(in the rows, 128 means zero)
Each row is followed by its group and then its class within the group.
[116 148 130 131 123 142 146 131  92  89  74 156 153 120 132 138 126  90
 127 130 123]
j456 > [21]
[133 199  97 136 119 175 150 128  96  77 141 151 158 127 129 120 136  92
 107 105 144]
j456 > [21]
[107 183 134 134 117 164 130 121 110 106 118 167 172 129 120 114 141 113
 108  92 117]
j456 > [21]
[ 95 144 119 114 124 133 170 111  98 139 172 163 110 127  99 108 103 125
 130 104 129]
J796 > [23]
[ 90 147 105 139 129 152 182 106 115 114 198 159 129 147 120  78 114 130
 111 119 126]
J796 > [28]
[129 216 107 175 126 161 146 126 101  83 133 159 156 149 107 113 114 105
 154 142 129]
j456 > [25]
[131 166 141 154  99 154 150 133  83 107 115 163 177 100 130 114 103  85
 130 116 103]
j456 > [25]
[112 157 130 138 111 119 147 129  88 104 109 147 139 102 121 111 140  63
 121 121 121]
j456 > [21]
[117 252 128 159 123 160 129 105 100  85 112 134 168 127 116 109  75 119
 119 100 163]
j456 > [25]
[102 164 138 120 132 142 198 117 155 116 163 184 110 128  80  70 112  93
  90  93 134]
J796 > [28]
[115 176 145 143 108 161 151 125  97  98 126 165 149  82 124  98 121 111
 107 118 117]
j456 > [21]
[107 115 106 133 112 159 163 115  96  93 180 128 117 142 109  80 119 119
 113 110 126]
J796 > [28]
[122 195 122 142 119 174 154 124  98 111 120 164 162 110  98  93  77  90
 135 104 102]
j456 > [25]
[120 207 121 150 116 161 127 131  94  98 118 164 157 136  99  89 120  83
 118 126 112]
j456 > [25]
[ 90 139 111 128 138 147 187 137 126 118 220 120 114 143 150 107 126 154
 125 117 115]
J796 > [23]
[136 211 117 130 114 168 180 106 106  72 123 165 146 106 129 131  91  92
  99 106 129]
j456 > [21]
[ 72 119 118 124 122 131 160 119 130  94 187 156 140 126 150 101  70 125
 116 123 123]
J796 > [28]
[ 65  95  89 138 128 136 218 100 117 109 219 173 143 144 106  98 100 120
 116 125 115]
J796 > [28]
[ 94  95 107 136 137 125 175 125 128 128 154 144 123 146 116  99 113 153
 107 134 183]
J796 > [28]
[114 191 134 132  94 146  92  91 105 125 135 139 156 107  97 138 108 106
 116 168 114]
j456 > [25]
[122 214 130 114 142 173 106 139  65  94 154 206 148 118 105 111  90  82
 103 102 102]
j456 > [25]
[ 90 133 126 122 122 132 212 139 120 128 166 170 139 129  97 108 111 120
 108 118 130]
J796 > [28]
[122 205 109 188 102 185 169 112  79  43 163 158 213 149 234 100  94 142
 113 126 118]
j456 > [25]
[112 201 147 145 112 169 144 125  96  83 129 165 187 125 112 107 102 103
 111 108 127]
j456 > [25]
[127 195 145 119 111 180 144 120 102 100 124 154 167  82 130 118 118  99
  92 103 117]
j456 > [21]
[ 93 104 119 120 120 141 173 115 116 111 159 175 131 118 152  75 102  84
 109 120 112]
J796 > [28]
[125 183 135 122 101 137  72 113 108 122 108 153 132 119 140 109 109 104
  78  95 130]
j456 > [21]
[ 98 104 110 130 123 146 196 111 123 132 185 145 106 133 126  99 104 114
 106 123 118]
J796 > [28]

Each row is followed by its group and then its class within the group.
[136 128 143 109 181 134 134  95 138 143 136 127 124 127 133 132 146 156
 128 109 144]
<12> > <51>
[125 130 149 117 126 140 132 110 135 128 131 135 122 125 148 124 156 124
 125 138 147]
<12> > <65>
[140 118 137  94 118 142 145 116 186 153 149 124  64 149 205 143 169 149
 142 115 100]
<12> > <65>
[131 120 130 111 136 150 128 112 164 126 114 128 115 135 149 114 147 167
 101 134 138]
<12> > <65>
[ 54  98 125 116 155 128 129  26 103 163 207 139 169 135 139 100 154 210
  92 146 180]
<20> > <41>
[173 135 146 128 160 140 127 134 172 143 130 131 101 126 157 140 146 139
 127 117 134]
<12> > <51>
[176 135 138 130 155 128 128 145 152 127 104 130 113 122 143 125 144 125
 133  92 140]
<12> > <51>
[141 118 134 157 147 123 169 114 158 130 177 128 117 125 166 126 190 126
 149 135  99]
<10> > <66>
[158 134 129 117 163 142 135  79 141 136 151 144 133 139 142 145 169 155
 102 129 128]
<20> > <42>
[158 130 128 115  92 134 146 132 172 131 117 131 111 132 161 120 149  96
 135 135 122]
<12> > <65>
[162 131 138 133 166 132 138  99 177 145 127 131 163 140 150 140 149 134
 117 124 138]
<20> > <41>
[116 115 127 124 131 133 150 133 138 139 186 132  94 127 191 132 185 132
 142 133 106]
<10> > <66>
[146 118 156 129 148 123 196 114 146 144 155 126 125 126 176 122 190  95
 155 124  89]
<10> > <40>
[138 127 123 141 148 119 132  98 159 143 137 145 159 127 119 129 148 135
 126 130 138]
<20> > <41>
